Look-ups in named tables: a row name and a column name give one cell, copied from the table.

nobip:
|  | siz | zazopes | mor | topa | vigobam |
|---|---|---|---|---|---|
| norosis | 915 | 404 | 558 | 299 | 378 |
| satipa | 880 | 306 | 549 | 377 | 446 |
| toz | 924 | 429 | 566 | 266 | 344 |
| menof | 729 | 138 | 565 | 480 | 476 |
| fus | 682 | 106 | 568 | 497 | 464 |
| kadefa | 888 | 492 | 678 | 115 | 131 |

What is the vigobam of kadefa in nobip? 131
What is the zazopes of norosis in nobip? 404
What is the vigobam of fus in nobip? 464
What is the siz of norosis in nobip? 915
What is the siz of menof in nobip? 729
What is the topa of satipa in nobip? 377
What is the zazopes of fus in nobip? 106

mutida =
|  | mibe | gomukis | kur | giz | nupini | sude |
|---|---|---|---|---|---|---|
| zevef | 5640 | 2105 | -858 | 183 | -2726 | -3215 |
| gakana | 6116 | 2105 | 1420 | -929 | -2688 | -5534 |
| mep | 2702 | 837 | 601 | -2551 | -3139 | -5140 |
| revu | 1019 | -1455 | -1772 | -940 | -267 | -1971 |
| bisaru | 6802 | 1959 | -247 | -573 | -2805 | -4311 |
| papefit | -6049 | -3431 | -2884 | -2085 | 607 | 2976 |
| fafa | -6180 | -4126 | -1213 | 871 | 3376 | 3232 |
| mal | -1561 | 1257 | 2136 | 815 | 2055 | 4088 |
| zitipel | -5680 | 1033 | -155 | 2128 | 5802 | 7040 |
| kago | -6446 | -7770 | -3306 | 2236 | 3926 | 7218 |
| fanu | 794 | -966 | 99 | 286 | 261 | -1018 |
| gisezed | 2657 | 5772 | 6336 | 6341 | 4432 | 2779 |

gakana, kur -> 1420
zitipel, giz -> 2128
zevef, mibe -> 5640
mal, giz -> 815
zevef, giz -> 183
papefit, gomukis -> -3431
mal, gomukis -> 1257
gisezed, kur -> 6336
mep, sude -> -5140
gisezed, mibe -> 2657
zevef, kur -> -858
revu, nupini -> -267
mal, sude -> 4088
gakana, giz -> -929
fafa, kur -> -1213
zitipel, kur -> -155
fafa, sude -> 3232

tukabok
|  | tok | sekobeb | bageno | saletur | negur | kevav |
|---|---|---|---|---|---|---|
| lin | 33.3 | 63.4 | -18.6 | -39.3 | -70.2 | 2.3 |
| danodab | -68.2 | 29.3 | -22.0 | -82.9 | -63.7 | -51.1 |
| zafi | 87.3 | 2.2 | -47.4 | -7.6 | -58.9 | 43.6 |

danodab, saletur => -82.9
lin, tok => 33.3
lin, bageno => -18.6
zafi, kevav => 43.6
zafi, tok => 87.3
lin, kevav => 2.3
lin, saletur => -39.3
zafi, bageno => -47.4
danodab, bageno => -22.0
danodab, sekobeb => 29.3
lin, sekobeb => 63.4
danodab, tok => -68.2
zafi, negur => -58.9
zafi, sekobeb => 2.2
zafi, saletur => -7.6
danodab, negur => -63.7
lin, negur => -70.2
danodab, kevav => -51.1

dav:
	sosor	nifeb	lidon	mibuza
dud	-0.6	-3.9	-0.6	-5.5
tedar	5.3	0.8	-2.6	-3.5
togog	2.1	4.8	4.4	1.6
femuz	4.4	4.5	2.8	1.1
bog	6.1	2.4	-1.3	-1.7
semobo	5.9	3.7	0.7	0.0
kazuvo	3.5	-0.9	-3.0	-5.0

bog, mibuza: -1.7
femuz, lidon: 2.8
kazuvo, sosor: 3.5
dud, mibuza: -5.5
semobo, lidon: 0.7
dud, lidon: -0.6
bog, nifeb: 2.4

mus
|  | gan | met | puzig | pelunot | negi | zetok |
|---|---|---|---|---|---|---|
| dolefa | 0.29 | 0.11 | -0.11 | 0.25 | 0.29 | 0.07 |
| bolofi | 0.38 | -0.40 | 0.10 | 0.20 | 0.18 | 0.04 |
| kaz | 0.07 | 0.58 | -0.29 | 0.12 | 0.46 | 0.30 |
| nemu | 0.10 | 0.28 | 0.02 | 0.25 | 0.27 | 0.33 |
| kosezi | -0.08 | -0.03 | 0.52 | 0.21 | 0.24 | 0.50 |
| zopobu | 0.08 | 0.61 | 0.52 | 0.05 | 0.12 | 0.27 |
| dum | 0.05 | 0.52 | 0.50 | 0.09 | 0.13 | 0.30 |
| tud | 0.27 | -0.24 | 0.25 | 0.25 | 0.23 | 0.10 |
| vagag | 0.26 | 0.33 | 0.19 | 0.25 | 0.10 | 0.16 |
| nipi | 0.27 | -0.50 | -0.08 | 0.20 | 0.13 | 0.29 |
| vop | 0.02 | 0.59 | 0.28 | 0.21 | 0.07 | 0.43 |

What is the puzig of zopobu in mus? 0.52
What is the gan of dum in mus? 0.05
What is the negi of nipi in mus? 0.13
What is the gan of tud in mus? 0.27
What is the met of kaz in mus? 0.58
What is the zetok of dolefa in mus? 0.07
What is the met of zopobu in mus? 0.61
What is the pelunot of dum in mus? 0.09
What is the gan of kaz in mus? 0.07
What is the gan of nemu in mus? 0.10
What is the gan of nipi in mus? 0.27
What is the gan of bolofi in mus? 0.38
What is the puzig of nemu in mus? 0.02
What is the met of vop in mus? 0.59
What is the pelunot of zopobu in mus? 0.05
What is the met of vagag in mus? 0.33
What is the negi of kaz in mus? 0.46
What is the negi of dum in mus? 0.13
What is the met of nemu in mus? 0.28
What is the negi of zopobu in mus? 0.12
Row with the largest met: zopobu

